In the rows, 128 means zero.
[162 166  89  78 107 121  61 102 114 137 159 146 222 123 144  75 105  99
 105 131 165 140  84 165 200 131 102 144 119  86 121 181 106 160 161 104] | 1
[154 144  99 101 117 141 121 125 131 161  85 108 124 150 135  72 127 145
  90 135 118 103 153 149 121 108 171 113 150 142 126 140  92 100 114 110] | 4
[154 154 147 134  83 132 110 120 125 146 146 142 151  66 182  80 146  87
 119 167 117 170 114 148 132 135 159  76 108 121  80 100  95 107 113 145] | 5
[151 171  97 123  77 129  96 117 162 137 154 125 169 139 157  89 127  67
 122 119 173 149  78 170 162 105 100 147 113 109 112 145  69  99 152 120] | 5
[159 172 128 101  74 109 101 165 122 108 165 130 205  79 174  96 169  89
 106 149 131 143 142 138 132 135 161 122 117 104  86 114 118 106 137 133] | 0
[142 165 126 128  95 132 127 133 125 129 159 135 190  73 179 100 151 109
 112 138 132 141 130 127 153 124 162 111 108 106  74 109 117 121 143 122] | 5
[ 91 182  91  53 105  40 129 117 123 113  81 103  86 110 132 107 116 148
 179 105 123  99 179 144 136 162 166  86 143 129 176 155 112 115 114 137] | 8
[130 164 122 116  94 122 105 131 102 111 131 124 185  56 157  94 155 101
 138 148 114 165 137 125 114 122 149  91 126 108  56 103 116 120  82 105] | 4
[153 195 145 108 106 109 125 134 124 124 180 102 196  40 168 110 118 120
 139  97 128 145 105 120 186 155 142  61 134  98  61 110 127 119 159 117] | 0
[154 169 121 119 105 121 109 132  99 112 149 114 205  44 167  94 149  95
 112 131 128 139 126 144 158 153 153 114 147 111  94 119 118 132 163 139] | 5
[151 164 107 127  91 158 106 148 119  96 167 136 185  58 130  84 141  91
 137 146 118 182 139 155 122 130 142 117 117 128  79 112 104 131 106 144] | 6
[160 166 111 120 100 108 131 141 115 123 183  94 214  68 151 116 134 123
 129 141 130 166  86 137 122 103 166 126 127  88 107 102 124 134 160 142] | 1
[152 182 132 137  73 147 141 160 139 121 195 106 209  59 176 107 158 112
 111 165 134 167  86 130 117 104 149  99 116 101  72  98 114 114 125 134] | 8
[163 181 121 104  96 104  71 142 150 114 159 131 183 172 189  74 131  72
 102 166 163 136 100 185 167 121  72 171 123 108 115 156  92  99 166 129] | 2
[117 153 119  53  97  41 102 144 107  93 100 136  93 138 135  84 138 126
 163 108  83 106 204 168  93 187 158 120  99 111 140 161 137 117 114 140] | 1
[140 168 145 126 103 104 122 148 121 104 144 134 197  79 169  90 152  84
 136 123 126 119 126 118 133 125 158 109 130 125  70 108 106  98 166 145] | 0
[137 163 104 100  77 121  79 147 153 144 147 138 187 150 161  90 121  81
 121 126 160 145  91 176 169 125  59 134 143  77 107 171 106 115 152 124] | 3
[ 99 164 117  43 114  43  97 127 130 106  96 137  82 133 125  96 121 141
 199 107  94 100 166 159 132 155 162 105 104 114 154 136 122 117 124 130] | 2
[131 158 110 131 129 120 123 113 128 156 127 107 167 175 144  84 116 149
 119 167 137  98 114 149  87  91 160 133 154 110 139 113 101 106 111  95] | 8
[129 155  98  70 107  80 103 111 129 118 110 119 107 123 136 102 129 117
 154 121 133 100 164 167 146 171 163  89 118 119 162 171 127 151 126 121] | 6
[134 177 106 126 104 120 103 126 127 108 127 161 177 157 142  54 144  58
 135 114 120 119 111 159 135 107 104 152 134 108  93 133 107 111 127 125] | 6
[113 166  93 146 106 131 146 106 133 163 105 104 118 186 164  72 109 134
 137 160 136  97 136 151  97  95 157 103 167 130 128 131  92 114  78 118] | 3
[103 173  99  47 106  54 107 103 129 127  89  95  79 102 123 104 112 154
 163  98 123 111 161 151 159 166 177  66 142 122 169 169 100 123 130 128] | 1
[123 188 118 135  98 129 125 122 106  97 149 109 212  48 176  99 151 112
 125 168 139 155 146 130 139 121 177  88 133 123  75 103 100 128 123 138] | 3
[151 153 110 117 140 129 103 109 125 192  98 116 169 155 150  86 103 156
 112 144 137  95 122 138 126 119 145 106 168 109 133 130 109 124 116  80] | 6
[157 197  90 118  85  64  87 119 163 161 168 148 166 166 181  87  89  85
 114 137 179 150  71 182 184 126  87 146 119  76 141 145 102 121 147 101] | 0
[103 154  99  28 107  56  93 127 140 122  82 139  75 105 119 118 147 142
 170  77  83 108 152 162 121 164 145  98 128 113 147 147 112 129 116 103] | 4
[168 181  94  94 100 118  91 121 174 132 149 122 153 132 137  69 121  86
 113 117 141 153 105 168 180 108 111 140 121 105 116 161  95 106 172 108] | 1
[158 159 123 125 135 131 142 120 134 151  97 118 148 175 137  62 125 134
 131 164 116  86 137 130  79  97 161 112 143 139 129 111 117 101 106 109] | 8
[145 179 111 106 102 137 134 130 131  98 179 102 195  74 159  92 174 111
 143 135 106 158 140 140 138 115 152 108 132 104  76  93 112 130 115 134] | 1
[133 141 124 130 145 108 122 107 143 156  96  88 141 169 158 113 126 154
 114 155 141  86 125 147 124  96 157 123 157 124 141 127 105 130 140 105] | 2
[145 187 122 105  82 129 123 163 145  94 174 145 177  69 147 111 134 101
 134 110 130 185 127 129 170 131 111 102 127 121  58 129 116 121 137 137] | 6
[119 174  87  42 120  14 111 109  95 132  75 122 102 106 117 113  94 144
 192  92 127 119 138 146 130 160 170  69 145 101 180 153 149 136 141 127] | 7
[139 160 106 136  84 162 118 130 122  86 164 120 152 100 151  79 168  87
 103 148 110 167 172 138 113 107 166 140 137 148  62 125  87 103  92 125] | 1
[128 179 117 138  96 155 122 132  99  94 160 126 207  66 176  94 160 101
 134 126 112 132 135 140 171 132 142 111 123 121  68 107 128 119 123 130] | 7
[111 183 119  35 126  33  91 110 112 136  83  92  84 107 132 110 101 160
 159 117 101 119 165 161 125 176 154  79 147 103 162 151 126 114 122 117] | 3
[124 159  81 124 120 104 111 109 126 161 106 147 151 163 150  96 110 134
 124 159 143 124 159 146 100 106 157 117 164 137 118 119 109 124 102 109] | 3
[108 168 100  51 114  73 109 112 138 109  74 119  91 129 123 109 152 114
 171 127 108 107 185 155 125 136 152  97 111 143 152 140 122 121 110 153] | 3
[159 189 114  94 106  61  97 130 144 116 124 128 163 145 171  72 116  91
 120 132 138 141  98 176 147 136  87 157 128  93 140 164  94 115 180 130] | 1
[166 176  96 117  83  96  87 116 133 136 146 163 164 167 184  80 116  53
 113 126 161 133  80 175 162 135  86 161 137 117 128 159  98 110 167 122] | 5
[143 120 128 140 129  96 139 117 140 172 101  80 167 181 159  95 130 153
 118 137 147  87 134 153  89  99 172 121 148  95 123 120  96 119 117 100] | 7
[158 158 100  97  82  86  81 126 139 130 133 130 178 145 166  63 131  57
 117 122 158 122  94 170 169 134  98 157 136  90 134 187  94 124 172 130] | 1
[121 127 129  78  96  72 104 126 127 114  80 115  85 131 131  82 120 117
 166 122 114 113 207 168 124 174 169 102 111 155 143 153  74 106  87 165] | 6
[126 159 126  53 104  68  94 124 114 134  78 132  70 118 140  77 123 113
 163 112  96 103 164 152 117 181 152  86 122 140 154 156 102  94 109 151] | 6
[143 169 127 117 106 128 129 123  99 107 152 108 207  65 155  93 146 101
 142 140 140 160 131 122 142 121 160  90 135 103  81  96 108 112 132 142] | 5
[102 159  96  44 112  75 106 122 101  97  94 111  92 121 115  97 145 135
 159 104  87 102 187 154 110 146 175 131 109 136 157 150 111 106 119 158] | 1
[107 165 115  43 120  60 110 131 134  96  90 131  73 128 122 105 154 119
 153 114 105  99 208 153 122 174 150 101 112 142 147 153 132 114 127 161] | 3
[124 143 108  37 121  25 106 131 113 105  84 107 109 121 108  98 130 141
 167 109 115 107 191 165 112 166 172 121 124 104 161 156 129 148 111 134] | 7
[158 167 105 137  93 116 121 120 171 169 103 148 124 157 161  63 111 119
 116 166 153 126 119 150 123 102 158  92 144 146 109 140  89 127 101  93] | 7
[163 212  77  66  97  74  71 107 156 143 156 141 191 128 150 114 111 100
  95 106 159 177  71 193 191 121  84 131 139  87 122 151 104 141 173 110] | 3
[100 168 104  56 119  61 109 119 120 115  73 117  77 107 137 103 129 129
 172 100  99  86 192 151 137 182 156  87 137 126 162 164 137 116 143 134] | 3
[111 154  97  48 139  50  95 119  96 105  87 119 164  92 129 115 117 160
 163 136 130 112 195 139 139 157 166 115 139 133 151 148 119 150 146 145] | 1
[121 183 112  42 134  23 108 111 148 128  93 100  78  88 114 107  95 156
 159 105 138 127 163 148 182 162 165  71 139 120 155 159 121 131 146 120] | 7
[134 194  90 123 122 134 125 116 154 169 112 133 107 161 154  83 104 155
 119 157 103 115 131 152 109  80 173  98 177 147 116 108 101 101 113  80] | 0
[155 186  84  85  96  81  78 122 189 141 192 140 150 140 142  81 125  85
 107 110 169 166  76 180 199 131  86 163 133  75 149 149  76 108 178 118] | 1
[102 164  95  71  92  48 102 111 121 110  72 151  56 112 126 106 125 105
 170 102 101 123 182 162 137 174 173  77 131 138 169 157 129 112 135 147] | 3
[136 167 109 129 120 123 130 126 153 154  74 125 120 177 142  74 124 122
 121 135 128 103 120 139 116  93 118 119 146 133 122 129  98  88 111 102] | 4
[139 153 109 111 129 164 138 126 133 154 125 129 119 186 136  80 138 129
 128 133 106  97 115 154  92  97 131 117 145 111 125 124 126 103 132 115] | 5
[140 164 106 117 109 141 112 119 151 162 120 117 113 158 175  66 118 136
 123 134 122 103 141 157 130 121 150 103 152 129 109 140  87  95 121  92] | 2
[107 159 107  44 114  49 105 113 120 122  98  96  63 111 128 108 118 144
 170  96 104 105 155 154 135 170 155 105 123 119 164 149 105 109 105 117] | 4
[154 176 117 123  97  96 105 130 162 121 134 124 177 117 154  72 117  73
 126 150 164 158  95 165 142 106  98 138 103 104  94 156  83 141 132 128] | 6
[142 168 126 113 114 131  90 115  89 112 152  99 213  64 176 108 136 130
 126 152 134 153 145 130 159 137 156 107 139 118  84 102 101 116 116 113] | 2
[144 180  91  96  94 107  82 127 159 147 164 164 158 161 143  72 123  95
 103 121 137 129  83 179 161 123  97 161 128  85 140 147 106 106 151  96] | 8
[138 160 124 128 100 143  97 123  89  95 165 112 208  73 153  97 144  98
 142 147 125 157 126 138 133 136 147 100 146 118  86 114 110 112 130 133] | 1
[143 170 128 133  98 145 129 130 110 109 160 102 226  55 170  98 154 106
 134 163 127 147 116 125 132 102 174  94 138 121  83  91 105 103 141 136] | 8
[137 180 126 139 108 130 122 113 129  98 139 114 178  49 145 102 143 100
 131 138 129 166 141 132 176 127 162  71 150 121  78 112 115 140 122 115] | 6
[103 176 110  53 110  74  96 129 111  96  80 139 112 121 145 115 137 135
 159  97 104  82 179 156 142 185 143 110 109 135 167 164 123 105 164 139] | 3
[155 129 147 117  96 126 106 129 116 137 171 149 200  67 162  93 135 116
 139 148 112 153 120 109 150 127 191 106 134 110  98  86 101  91 142 115] | 8
[128 182  92 114 117 118 118 109 134 148 104 119 102 156 158  80 112 144
 124 148 116 121 128 174 135 126 136  94 167 126 150 126  96  99 110  99] | 4
[154 166 128 114 110 123  99 137  75 100 145 141 200 114 163 103 149  95
 101 157 138 133 159 116  94 133 153 131 119 148  82 114 123  95 117 136] | 0
[157 168  97 120 103 134 130 103 149 168 155 105 139 194 173  53 115 105
 126 150 147 105 113 165 131 105 137 100 124 113 111 147 107 108 116 121] | 1
[112 176  99  27 120  61 115 136 130 119  93 123  71 118 115 101 138 149
 146  91  84 121 194 165 114 165 156  96 136 119 151 142 123 104 131 155] | 3
